Below are the code and all the weights of a small trained network. Each question names an input and a class and asks about switching units off, where a switched-off unit gives its printed mean instead of its output.

import numpy as np


def w(rows, s, z=0):
    codes = np.array(rows[::2]) - 128.0
    scale = np.full(codes.shape[1], s)
    scale[-1] = z or s
    return codes * scale


def norm(h):
    return h / np.sqrt((h * h).mean(-1, keepdims=True) + 1e-5)


def f(y):
    return np.maximum(y, 0)


def log_softmax(a):
    a = a - a.max(-1, keepdims=True)
    return a - np.log(np.exp(a).sum(-1, keepdims=True))


def net(x, mask):
    res = np.array(x, float).reshape(1, 3) / 4 @ E
    u = 0
    for l in range(3):
        y = f(norm(res) @ A[l][:, :-1].T + A[l][:, -1])
        res = res + np.where(mask[u : u + 7], y, B[l][:, -1]) @ B[l][:, :-1]
        u += 7
    return log_softmax(norm(res)[-1] @ U[:, :-1].T + U[:, -1])


A, B = {}, {}
E = w([
[116,79,208,134,79],'x0',
[3,37,197,210,226],'x1',
[138,155,182,50,173],'x2',
],0.0064)
A[0] = w([
[157,109,175,213,57,56],'L0N1',
[110,73,241,143,152,121],'L0N2',
[230,182,75,78,22,17],'L0N3',
[169,129,88,196,116,106],'L0N4',
[121,136,47,195,99,7],'L0N5',
[127,40,253,201,109,164],'L0N6',
[217,69,155,185,19,85],'L0N7',
],0.0082,0.0016)
B[0] = w([
[174,52,99,125,10,173],'L0N1',
[75,157,225,132,176,209],'L0N2',
[134,108,216,134,208,254],'L0N3',
[115,83,90,109,137,167],'L0N4',
[139,124,58,143,131,173],'L0N5',
[41,225,123,76,86,230],'L0N6',
[87,160,124,124,97,193],'L0N7',
],0.011,0.0078)
A[1] = w([
[111,135,44,186,201,62],'L1N1',
[95,50,198,125,56,131],'L1N2',
[211,173,132,64,168,116],'L1N3',
[62,120,65,169,138,231],'L1N4',
[110,105,199,139,160,242],'L1N5',
[125,156,158,85,72,7],'L1N6',
[164,76,4,87,197,31],'L1N7',
],0.013,0.002)
B[1] = w([
[103,32,209,182,225,198],'L1N1',
[167,63,137,103,37,214],'L1N2',
[198,211,129,3,142,229],'L1N3',
[177,166,20,118,96,206],'L1N4',
[160,132,89,129,140,254],'L1N5',
[115,61,86,171,173,177],'L1N6',
[134,88,200,247,78,207],'L1N7',
],0.014,0.0081)
A[2] = w([
[6,38,252,32,65,75],'L2N1',
[137,160,249,115,42,164],'L2N2',
[87,155,218,147,214,160],'L2N3',
[66,68,47,49,153,138],'L2N4',
[118,131,179,96,67,2],'L2N5',
[113,224,104,85,162,147],'L2N6',
[99,149,74,142,209,149],'L2N7',
],0.012,0.0021)
B[2] = w([
[84,234,246,172,113,254],'L2N1',
[74,112,102,63,240,216],'L2N2',
[129,133,38,111,26,220],'L2N3',
[194,153,18,64,133,164],'L2N4',
[77,137,89,161,177,168],'L2N5',
[175,12,196,173,163,206],'L2N6',
[76,191,109,130,214,161],'L2N7',
],0.011,0.0093)
U = w([
[214,129,179,23,194,170],'0',
[36,218,193,91,118,170],'1',
[160,28,129,240,150,121],'2',
[135,64,191,103,42,104],'3',
[107,138,16,124,6,120],'4',
[107,144,14,132,212,128],'5',
[180,189,113,148,81,2],'6',
],0.014,0.0079)

Each question gives the input, the list of numbers given to net, and the class t.
The units are the neurons (one row each of A and B). Each row of codes is followed by its name. A weight is (code - 128) times the scale printed after its matrix; where a second scale follows, it is the last column's (A, B and U).
mask holds one flag per neuron, layer by layer. A switched-off neuron (its flag False) gives its mean, the last column of its row in B, instead of its output. The means were averaged over made-up inputs and are rounded, as every weight is.
A unit's drop is (log p(t) with every unit on - log p(t) with that unit switched off) / (log p(t) with every unit on - log p(t) with every unit switched off).
The circuit of an input: a set's keep is (log p(t) with only the set's units on - log p(t) with every unit switched off) / (log p(t) with every unit on - log p(t) with every unit switched off). Starting from the 12 units with the biggest drops (on a tie, the unit counted first), units are removed one at a time, each time the one whose removal leaves the highest keep (on an exact tie, the one counted first), for as long as the keep stays at least 0.8.
units of the circuit, in order: the units of the circuit, biggest drop first
unit that matters most: the unit with the biggest drop
top k neurons: the k neurons with the biggest drops, biggest first
k most important neurons of layer l: the k neurons of layer l with the biggest drops, biggest first
drop when u is switched off: that unit's drop, to one decimal
input [7,-1,4], class 1: unit that matters most => L2N1
input [-7,-6,-6], class 2: units of the circuit, in order => [L0N6; L1N7]
input [-3,7,2], class 5: 2 most important neurons of layer 1 => [L1N7; L1N5]
input [-3,2,4], class 5: units of the circuit, in order => [L2N1; L0N3]
input [-2,-6,-7], class 0: top 2 neurons => [L0N3; L1N3]
input [7,2,-6], class 1: top 3 neurons => [L0N6; L2N1; L0N2]
input [-8,6,2], class 5: 2 most important neurons of layer 2 => [L2N7; L2N6]
input [6,3,-7], class 4: top 3 neurons => [L0N3; L1N4; L1N1]
input [3,-4,-7], class 3: top 4 neurons => [L0N3; L0N6; L0N1; L1N4]
input [-1,6,-4], class 5: top 3 neurons => [L1N4; L1N7; L2N3]
input [4,0,7], class 1: top 3 neurons => [L1N4; L2N1; L1N3]
input [-8,3,5], class 2: 4 most important neurons of layer 0 => [L0N2; L0N3; L0N6; L0N7]
input [7,8,-7], class 1: top 3 neurons => [L0N2; L2N1; L0N6]
input [-4,0,-8], class 2: top neuron => [L1N7]
input [8,1,-5], class 1: 3 most important neurons of layer 2 => [L2N1; L2N3; L2N2]
input [6,8,-6], class 1: 2 most important neurons of layer 0 => [L0N2; L0N6]
input [3,-3,-8], class 4: top 2 neurons => [L0N7; L0N5]
input [-3,1,-5], class 2: top 2 neurons => [L1N7; L1N1]
input [-5,6,2], class 5: drop when L2N7 is switched off => 0.1
input [0,1,-2], class 4: unit that matters most => L0N1
input [7,-3,-6], class 4: drop when L0N2 is switched off => 0.4
input [0,-8,-7], class 0: drop when L0N3 is switched off => 2.7
